(in the rows, 128 means zero)
[126 194 101 173 137  87 114 141 119 111 125 136 156 137 102 101 156 127
 156 129 129 111 163  79 180  93 134 151 121  76 156 171 146 108 145 169
 141 100 142 132 109  91 107 128 129  96  74  99 153] -> 4
[121 137  96 178 114 129 172 148  99 159 133 119  96 124 108 148 146 177
 130 101 162 119 117 129 133 105 107 106 148 128 152 139  85 142 147 123
 141 133 138 128 135 177 125 138 160 115 186  84 124] -> 4
[151 122 113 126 150  99 114 130 117 100 114 102 119 100 121  72 122 146
 123 131 135 139 146 140  89 169 128 134 127  85 114 139 110 133  82 101
 136 198 139 117 151 140 115 119 153  60 144 110 139] -> 5
[ 97 138 135 151  87 133 115  92 145 116 120 128 136 145  93 107 100  98
 124 130 137 135 146  94 114 135 130 112 130  75  74 130  75 151 165 137
 166 184 133 136 131 135 132 122 145 137 133 119  87] -> 4
[137 137 151 116  90 164 128 137 164 176 121  97 114 132 133 134 124 109
 143 172  73 101 150 136  83 147 149 126 141 129 106 135  98 112 120 106
 144 185  96 130 124 137 105  92 115 125 113 115 128] -> 2
[ 85 152  91 134  98 102 114 129 148 104 149 164 147 128  81 122 137  85
  96 166 162 134 136 109 132 127 117 129 117 182 123 138 146 100 124 136
 160 131 143 117 146 133 127 125 172  89 149  96 152] -> 3
[131 143  72 138 186 105 125 156 117 103  94 144 104 159 156 139 110 103
 147 102 129 116 141  92 105 231 142 187 155  72  57 145 101 129 177  89
 143 147 126 135 147 126 125 110 172 111 103 159 121] -> 11
[161 163 151 123 113 100 146 144 156 142 136  69 115 112 108 120 148 111
 140 119 102 143 135 110 112 124 129 118 154  85  95 166 128 145 101 100
 147 185 168 140 122 135 111 130 165  45 128  90 114] -> 10
[116  99 144 107  64 137 113 188 121 129 147 117 122 122 120 164 184 169
 151 183 124 129 123 160 152 120 142 126  94 143 110 154 125 208 129  87
 169 140 158  89 137 152 133 123 131 155 170 144 147] -> 11
[142 157 182 110 151 147 141 106 116 120 154 100 108 127  51 156 120  98
 147 114 137 169  97 141 117 105 131  97 160 103 171 124 105 138 162 107
 100 151 117 155 120 143 143 143 133 112 152  86 142] -> 4
[120 141 147 107  77 143 151 141 143 135 131  66 127 134 102 103 133 124
 143 164 130 123 134 147  92 126 140  95 127 109  79 151 144 125 120 119
 179 168 168 119 147 141 107  99 165  96 145  89 123] -> 2
[127 157 135 130 136  84 158 113 160 179 157 145  67  51 135 185 152 121
 113 116 156 105 110  97  99  75 142 127 143  91 148 128  92 133 184 104
  66  86 138 160 192 139 113 127  73 132 113 118 118] -> 1
[167 137 142 119  92 124 138 157 198 117 113 112 113 113 106 111 180 190
 129 117 133  61 120 100 101  88 128 125 140 114 145 145 143  84 151 149
 136 106 252 167 114 133  93 104 127 101  96  96  87] -> 10
[154 119 149 145  98 141 122  96  65 116 136 126 117 100 123 105 143 168
 135 152 157 155  82 152 154 111 135 114 130 145 160 139 112 143 147 150
 126  90 130 100 132 172 146 140 106 151 137 108 117] -> 0
[133 154  72 155 108  90 118 123 126 118 150  86 138 129 137 101 147 122
 128 117 111 127 147 113 170 109 115 120 143 115 132 193 112 156 101 168
 171 116 178 109 163 133 144 152 160 104 130 139 133] -> 8
[152 133 150 110 144 147 150 132 128 121 111 126 112 138 154 113 136 114
 123 140 115 121 118 156 113 152 102 110 128 143 113 124  89 125 136  86
 122 153  95 154 128 147 120 123 122 110 122 128 130] -> 10
[108 162 110 194  83 125 112 121 112 160 123 105  94 158 100  88 105 109
 110 112  88 145 110 118 107 162 155 160 161  92 173 132  65  75 111  79
 101 159  94 129 148 143 101 129 168 112 138 102 108] -> 4
[ 92 136 123  92 187  85 154  75 128 133 126  99 117 161 103 156 103 102
  81 140  89 158 134 113  86 114 124 123  82 111  97 172 127  57 145  72
 165 145  96 125 163 115 161 122 147 136 122 110 139] -> 5
[145  95 155 124 124 156 139  67 162  80 130  90 168 172 104 119  98 108
  81 179 117 144 103 145  95 158 132  96 143 174 140 133 135 114 161 117
 137 105 139 107 130 174 107  83 108 135 125  89  90] -> 7
[123 118 126 106 103 140 141 104 191 123 103 129 119 138 165 100 150 112
  93 142 153 102 151 100  72 121 188 136  98 117 115 110 120 100 138 112
 125 129 167 107 103 145 144  95 102 132 107 100 137] -> 2
[ 85 118 153 118 184 114 153 185 140 125 109 129 142 167 149 122 115 116
 160 162  90 123 149 134 125 134 134 133 111 140  96 183 131  99 125  80
  66 148 109 133 154  85 145 124 123  77 107 120 144] -> 1
[107 101 120 124 112 128 159 115 146 138 122 122 117 141 124 167  96 143
 116 145 159 122 135 138  93  76 108 147 115 142  85 110 128  75  97  85
 131 163 143 103 112 112 109  89 129 133 145 142 166] -> 3
[160 116 137 123 206 113 169 145 132 131 100 128 112 153 143 108 104 137
 129 106 133 129 160 118 156 152 114 162 138  86  57 136 113 119 120 127
 129 181 132 139  96 131 134 109 141 126 101 145 117] -> 10
[136 155 155 147 113 118 153  99 150 115 109 100 128 133 105  87 112  37
 129 140 111  94 152 120  79 165 149 103 141  79  99  94  79 109 156  63
 128 115 138 142 177 106 119 102  87 104 104 116 133] -> 1
[132 118 116 126 136 140 104 112 148 119 143  83 163 170 118  90 103  69
 132 135 127 172 113 137 129 142 135 120 130 111 111 141 133 183 112 101
 151 145 126 145 141 151 102 122 132 128 166 121 113] -> 11
[148 169  96 154  91  95 140 170 156 156 134 175  87  97 155 162 120 141
 139 118 206  94 122  71 157 166 130 185 158 181 166 144 138 100 123 139
 116 118 130  97 121 147 157 165 114 114 151 132 154] -> 3
[109 118 155 141 162 121 120 155 138 125 114 130 153 156 127  89 117 105
 166 198  77 152 151 113 111 160 141 124 126 141 102 154 129 140 149 106
 158 165 129 136 152  99 113 105 144 145 110 120 119] -> 0
[ 84 150 123 115 121 149 151 120 137  80 103 136 122 169 135  77 153  92
 102 139 129  73 141 108  92 167 153 125  85 115  18 130 111  58 197 134
 164 144 153 140 140 138  95 101 139 104  84 102 123] -> 1
[139 110 145 126 114 152 131 112 155 125 192 107 155 110 142 144 134 105
 125 124 103 144 111 161 107 131 126  88 154 154 102 158 109 161 153 145
 142 141 102 120 121 161 111  95 114 131 122 112 105] -> 2
[170 124 118 116 153 105 140 118 168 138 116  45 124 132 110  90 143 129
 124 149 107 141 149 118  88 146 177 124 127 120 159 126  97 114 110  71
 128 143 166 146 149 129 143 109 150 124 112 112 103] -> 10
[127 145  89 119 146 120 109 141 121 120 108 139 133 163 124  93 162 164
 136 172 120 129 137 125 146 149 129 127 125 129 159 164 161  70 101 125
 148 124 123 113 140 100 120 138 105 120 114 105 159] -> 0
[127 166 134 150  95 170 130 142 108 165  83 121  65 146 139 126 164 137
 146 150 108  95 135 119 144 163 151 145 182  95 107 143 114 134 133 109
 152 147 137 119 137 135 100 135  90 105  90 127 124] -> 9
[106 139  42 158  84 116 109  97 131 152 163 105 131 133  77 113 107 140
 117  96 131 141 121 175  98 147 126 100 156  31 126 131  87 114 103  87
 144 139 103 140 142 123  87  91 136 140 161 137 108] -> 4
[107 148 141  54  65 113  97 167 124 183 134 103 121  74  99 133 167 181
 141 173  90  69 108 134  89 127 118 116  86  79 154 154 153 158  93 101
 129 204  99 144 169 135  61 125 168  96 135 148 125] -> 7
[174 169 158 141  94 119 117 150 142 147 148 129 137 142 118  86 166 149
 161 150  95 105 158 157 159  91 143 120 115 102 139 158 120 170 159 105
 145 160 140 156 105 167 107  93 104 138 118 107  96] -> 11
[123 156 115 127 126 142 163 140 108 174 145  83 157 158  64  68  90 129
 122  86 171 127 104 101 126 111 147 110 134 113 103 122  79  64 144 123
  99 162 124 171 151 146 138 100 178 123 156 124 112] -> 6
[153 177  85 109 143 120 156 135 134 116 136 100 162 128 122 123 109 107
 110 171 122 145 127 123 130 204 141 135 169 109 128 129  82 122 186 112
  91 144  93 143 121 137 139 127 157 130 120 134 140] -> 6
[112 124 153 138 130 106 124 122 108 169  89 123 118 148 159 100 151  87
 132 151  75 110 152 117  73 132 128  97 103 105 125 132 145 156 140  81
 177 114 126 110 156 101 147 109 161 120 106 146  99] -> 5
[134  96 163  98 135 140 130 144 151 147 129  92 115 118 123  84 139 142
 124 180 114 144 116 132 100 172 155 132 119 130 103 124 120 145 124  90
 126 160 149 122 172 151 107 123 149  89 116  81  83] -> 2
[131 122  94 133 137 108 109  97 136 109 168  96 180 151  59 132 147 111
 129  97 156 146  85 115 175  55 131 133 157 109 158 122 133 151 116 135
 105 111 149 111 123 119 139 127 235  87 141 121 153] -> 8
[134 126 177  79 162 147 152 100 131  94  86  92 105 172  73 153 102  99
 122 100 136 143 108 116  81  99 158 138 164 131  80 109 129  78 150 159
 138 118 222 142 130 129 128 134 114 140 121 138 144] -> 3
[102 131  17 133 171 162 106 138  98 143  64 126 119 147 171 121 140 210
 124 187 121  91 152 140 181 144 105 157 140 125 153 185 142 102  92 132
  79 115  77 141 138  99 148 134 110  99  78 137 120] -> 9
[116 119 113 142 133  62 113 175 112 127 123 122 152 118 113 110 149 139
 109 135 103 136 151 103 145 160 138 129 101 172 168 174 149 114  82 104
 108 114 125  92 171 118 136 124 146  99 123 126 157] -> 7
[162 175  70 129 128  92 137 149 137 110 121  97 112 123 145  88 152 136
 114 133 153 130 136 137 123 208 130 122 168 155 160 156 130 115 123 106
 118 133 163 113 155 150 139 146 149  88 139 116 125] -> 3
[155 134  92 162 155  96 159 140 156 125 137  94 140 144 159  75 101  96
 121 116  60 118 162 142  89 244 137 108 151 105  56 144 101 119 153  82
 142 155 119 116 132 132 120  95 139 142 133 130  90] -> 0
[160 129 141 125 181  74 147  81 126 103 136 115 146 137 125 103 104 140
 108 134 114 133 155 150 116 105 123 120 107  82 138 143 131 115 174 124
 149  91 148 105 108 138 146  97 153 154 123 131 118] -> 5
[115 132 135 166 172 135 120 117 160 104 146 104 123 185 149 118  71 119
 152 154 147 146 152 129 149  71 122 143 124 111 108  97 140 150 139 150
 158 140 110 135 140  78 128 136 168 167 141 131 121] -> 5
[126 132  87 134 127 117 103 175 149 107  92 143 129 152 104 113 132  86
 143 186 112 130 161 138 104 176 143 118 134 109 142 140 108 107 114 123
  86 132 146 118 127  94 142 126 182  61 116 110 150] -> 6
[166 170 198 109 154 149 125 108 142 145 138 114 139 127 136 188 103 103
 152 152 103 152 133 118 124  68 147 132 176 146 133 131 141 137 137 133
 109 112  89 126 107 117 153 109  81 111 123 145 135] -> 10
[120 181  90 128 137  25 179 106 123 171 165  95 176 115  91 103 122 125
 136  72 146 140 101  79 133 114 148 123 135 124 175 174 137  95 167  65
 105 125 138 143 144 152 158 139 195 100 132 118 124] -> 8
[120 110 134 186  49 118 133 128 143  82 149 161 154 144 107 108 134 157
 112  92 157 125  88 135 144  37 105 126 142 197 126 132 104  74 116 155
 102 117 167 124 144 143 100 123 126  93 140  96 138] -> 8
[144 146 122 129 157 140 138 138 195 144 109  65 102 180 141  82 121 138
 115 133 143 133 121 120 140 163 144 141 145  86  72 118 158  98 138  84
  98 139 166 122 133 123  75 106 162 117 141 102 110] -> 1
[121  98 160 152  56 127 118 109 114 155 128 139 126  79  90 122 108 121
 122 139 128  99 111 136  97 143 138 125 129  70 156 116 100 183  98 116
 149 125 137  85 148 170 116 111  83 147 171 151 105] -> 4
[151 149 163 114 107 137  95 104 106  82 112  92 112 128 100  99 113 142
 121 153 106 156 119 156 106  95 147 119 140 123 172 138 129 111 114 146
 157 110 134 144 191 113 129 139 153 160 144 137 137] -> 9
[163 111 149 159 120 129 134 147 154 121 116  99 123 143 158  82 130 102
 173 164  83 101 134 142 123 190 160 144 138 124  92 118 110 176 113  60
 174 178 141 113 130 144 100 134 113 134 132 132 149] -> 0
[193 107 123 132 147  63 123 110 132 125 126  82 103  99  75  60 129 118
 122  89 159 161 141 117  83 165 138 118  99  74  89 109  81 118 135 127
 177 159 176 134 146 144  94 105 219 130 135 107 117] -> 5
[134 104 147 150 118 141 138  92 110 150 116 118  94 103 120 115  79 126
 158 133 173 141 133 124  94  88 119  99 142 102  98  99 102 171 126 109
 157 159 155 143 142 143 169 117 152 140 184 126 110] -> 0
[121 102  89  95 150 112  91 128  90 108 119  84 112 127 124  87 141 102
 124 145 127 147 159 101 135 158 149 167 108  85 115 164 103 137 104 127
 130 157 178 132 140 125 165 139 176  95  83 154 126] -> 11
[100 177 187 134 128 151 135 113 119 119 134 113 128 122 124  96 110 119
 122 140 108 148 117 101 108 123 134 119 160 148 164 141 135 122 147  76
 138 158 135 146 168 147 155 126 117  90 135  76 121] -> 2
[105 153  62 118 185 144 102 144 135 159  83 140 106 128 161 150 149 209
 150 115 156 127 120  97 117 132 124 132 118 106 138 122 137 109 117  87
  88 107  94 153 144  83 120 127  86 104 112 127 113] -> 10
[127 170 118 148  80 119 153 146 121 102 149  98 122 108 161  94  87 140
 127 162 145 117 134 171  97 133 127 132 133  64 146 137 133 156 128 176
 141 139 114 114 135 126  96 111 137 171 173 140 123] -> 5
[108 103 106 124 152 104 104 137 146 144 120 116 128 131 100  88 107 107
 146 232  81 136 144 119  96 158 147 148  77 130 151 132 126 112  82  87
 156 138 107 141 189  98 114 148 155 112 136  87 127] -> 0
[148 117  95 141 155 130 155 146 141 117 132  93 117 149 101  98 117  76
 161 154  92 105 152 181 115 206 147 111 149  46  56 166 122 138 126 129
 135 141 150 126 115 111 116  78 107 134  96 122 105] -> 0
[114 147  96 152 158 105 113 144 133 116 134 149 174 140  96  85 104 125
 111 181 118 156 157 130 144 172 124 110 125 134 140 156 131 111 143 159
 125 148 120 113 142 147 106 102 151 136 139 113 112] -> 6
[152 138 135 103 161 108 156 149 103 116 132  99 144 104 178  67 121 140
 125 102 151 118 133 114 129 147 146 145 119 103  64 190 156 121 144 171
 140  85 181 104 136 156 130  94 146  92 111 138 122] -> 2
[151 156 171 101 107 123 155  95 159  95 144 125 109 178 141 143 118  75
 110 111 138 107  79 137 109  80 121 145 141 100 168 172 118  95 177  75
 114 126 153 141 112 175 132 119 131 129 138 128 156] -> 11
[125 127 132 116  85 141 136 141 143 101 111  85 131 138 109 130 127 115
 128 160 136 144 102 115  45 141 106  97 153 125 195 153 128 124 136  83
 144 120 180 151 180 119 120 113 129 114 164  95 116] -> 11
[102 150 153  83 134 147 181  86 166 121 112 108 125 177 155 116 131  73
  66 147 106 106 102 126  65 109 120 122  76  44 120 150 114  86 132  94
 123 170  80 128 121 123  93  81 111 164 107 119 121] -> 10
[139 187  93 133 129  86 133 120 131 129 165 103 133 126 125  90 111 124
 102 114  74 126 149 119 130 163 128 145 150 111 131 182 150  89 102 112
 176 160 129 122 157 140 138 114 151 118 137 137 125] -> 8
[123 127 159 111  69 137  90 155 156 140 119 109 130 132 130 104 133 186
 125 158 109 135 124 130 141 136 169 149 109 201 101 160 167  71 100  88
 130 164 129  99 138 143 144 105 128 133 127 121 134] -> 2
[160 132 145 122 159 100 135 142 103  90 137 105 119 114 137 109 116 143
 143 155 117 169 148 141  93 211 131 123 166  90 125 164 128 133 121 115
 156 139 131  77 171 108 110 134 154  76 128 124 123] -> 9
[157 125 191  79  91 132 127 106 181 130 131 121 140 142 132 105 153 126
 110 184 109 119  94 128 132  94 143 132 134 120 120 159 131 127 178 104
 113 117 150 165 141 138 132 126 125 120  90 111  88] -> 1
[121 151 146 144  75  98 128 116  99 138 122 113 118 147 142 123 120 125
 113 135 106 136 141 104 123 100 145 130 136 171 154 131 134 104 125  90
 163 106 130 132 157 126 160 144 155 126 121 141 146] -> 7
[ 88 147 118  93 128 148 129 139 129 115  85 141 145 155 122  77 141 107
  88 159 131 104 125 106 141 131 107 127 105 127 155 128 157 135 102 153
 123 138 139 124 153 127 141 136 142 136 155 133 147] -> 8
[142 164 148  84 106 129 125 123 153 156  84 111 116 160  80 192 122  77
 144 124  79 117 104 108 111 166 157 149 144 154 104 146 161 111 147 133
 178 134 137 124  75 154 136 165 156 148 144 132 153] -> 3
[142 168 124 142 147 139 144  94 165 119 127 110 146 154 114 133  82  91
 150 207  85  98 178 128 110  96 161 135 128  91 109 137 130 125 170 131
 146 124 117 137  87 114 169  80 144 142 127  97 120] -> 0
[109 117  99 147  95  97  82 173 168 132 142 159 143 126 141 199 193 112
 153 134 135 132 132  99 182  41 134 139 115 203 171 123 140 183 117 122
  82 115 109 140 126 100 140 187 113 122 123 130 181] -> 11
[119 113 105 152 136 116 145 162 161 153 134 115 128 123 141 153 143 139
 141 126 101  95 179  85  77 115 117 122 115  99 111 113  88 159 159  91
 137 136 173 132 127 114 112 101 142 106 139 113 102] -> 11
[130 107 134 129 152 149 146 149 176 148 155  90 151 162 115 160 121  95
 163 135 101 108 145 121 122 111 137 109 143 131 124 116 126 180 140 105
 181 105 145 143 117 102 142 128 130 157 157 147 147] -> 4
[136 137 126 100 103 114 147  93 151 121  84 138 123 163 129 120 126  93
  98 134 149 110 137 112 103 113 131 133 130  89 138 134 153  64 131 143
 114 139 129 127  87 119 153 132 171 117 116 113 147] -> 1
[ 47 178 156  97 109 115 115 106 178 170 137 183 171 184  69 137 119 149
 110 188 101 157 130 103 118  22 123 117 139 103 124 127 158 113 166 130
 120 187 112 154 150 105  94 106 163 129 147 106  85] -> 8
[148 156 140 117 138 130 110 103 142 153 143 104 111 154 106 112 123 103
 138 112 134 169 107 136 114 102 156 130 137 131 174 132 136 114  94 110
 122 154 117 137 121 136 122 135 134 131 143 111 133] -> 3
[120 132 108 145  93 165 132 135 164 120 116 101 130 179 116 136 127 127
 154 191  99 114 128 138 163 142 136 117 138 146 129 167 116 118 159 149
 120 106 146 122  76 123 155 147 111 148 123  86 118] -> 0
[126 115 118 117 165 141 125 161 162 100 119 101  98 173  87 118 132 102
 143 140 138 123 144 132 140 143 156 132 152 132 134 106 132 132 112 127
 133 128 167 137 149 100 140 171 198 102 149 113 158] -> 9
[128  98  96 142 134 110  99 127 221  91 135  91 162 127 155  85 108  79
 133 177  97 107 156 119  67 148 142 129 114 124 128 176 127 146 106 114
 145 177 144 136 161 115 123  84 208  92 108 100 102] -> 2
[110 155 109 161  52 110 108 128 139 156 131 166 115 110 111 127 152 106
 113 140 162  98 146 102 151 109 134 118 139 143 157  96 123 121 141 116
 115  78 129 116 139 117 158 142 111 116 131 135 135] -> 4
[158 114 151 140 156 112 147 133 130 127 130 116  94 111 168 126 105 119
 125 188 111 149 159 141 116 125 120 150 148 110 152 157 124 148 108 107
 143 127 141 126 148 114 162  91 142 145 106 151 104] -> 10
[131 168 146  86 125 130 131  80  80 100 114  85 162 110  71 105 148 125
 105 147 108  91 164  95  87 126 159 105 134 116 139  95 128  93 166 131
 149 101 181 125 120 144 122  95 117  71  88 122 151] -> 7
[ 79 149 127 132 137 140 152 129 115  96  98  99 142 209 101  46 118  67
 141 139 102 132 134 142 122 157 145 104 150  77 102 164 105 131 130  89
 150 198 170 143 120 138 140 125 170 112 147 109 152] -> 0
[151 132 100 110 145 115 123 139 175 121 135 118 131 141 114  80 129 134
 138 136 131 125 141 136 139 180 133 112 120 105 106 125 128 119 123  97
 110 155 133 131 105 120 135 143 126 111 148  99 133] -> 0
[132  86 169 161 169 134 124 142 185 119 121 104 119 167  94 113  65 202
 150  86 138 147 136 107 114 109 122 136 104 146 115 110 132  84 156 124
 150 166 187 131  82 125 119  98 171 204 173 110 107] -> 5
[134  96 147  95 108 137 147 106 160 144 131 105 151 143 119 147 109 107
 106 106 128 104  83 136  84  98 112 113 141  87 100 107 103 134 141  75
 113  96 130 132 138 124 115 112 138 120 166 163 133] -> 4
[172 140 185  86 148 136 118 115 173  85 114  95 158 154 103 117 136  72
 100 125  67  97 143  82  83 142 133 125 126 122  89 147 146  92 126 107
 137 161 136 139 125 106 123  86 141  52  79 101 140] -> 7
[116 140  92 127 157 162 109 135 157  75 135  95 157 154  75  96 100 107
 125 146 106 122  97 138 100 217 164 123 132 134 112 126  97  80 144  94
 100 152 117 153 170 131 110 115 108 109 115 104 114] -> 6
[199 146 175 126 103 139 139 130 136 147 138  60  77 111 158 104 154 127
 159 158 104  96 111 130 107 114 137 121 103 105 119 152 136 137 121 122
 180 156 133 120 153 136 101 120 137 156 123 116 126] -> 0
[117 131  98 164 142 145 113 126 163 128 139  58 128 160 163  82  95 101
 166 151 132 151 158 138 113 152 173 124 151 115  81 107  93 157 126 119
 141 147 131 124 169 110  91 113 134 134 118 130 113] -> 2
[151 192 161 125  79 113 118 133 152 159 117 107 104 113  97 107 142 152
 144 129 116 128  87 138 106 155 125  98 150 101 173 164 145 107 156  83
 117 145 139 141 144 169  78 128 146 108 170  81 113] -> 1
[117 135 185 155  32 127 111 151 100 171 135 133  94  87 118 149 166 164
 131 171 111 110 162  78 121  46 146 158 129 102 158 131 103 193 129  85
 182 174 177 116 156 135 175  90 151 155 136 147 110] -> 11
[158 173  93 128 153 103 149  80 148 137 136 102 146 163 165 137 135 138
 106  96 116 141 104  74 118  98 142 158 169 139 162 152 138  77 141  98
 130 107 125 122 126 136 137 140 148  91 114 115 141] -> 8
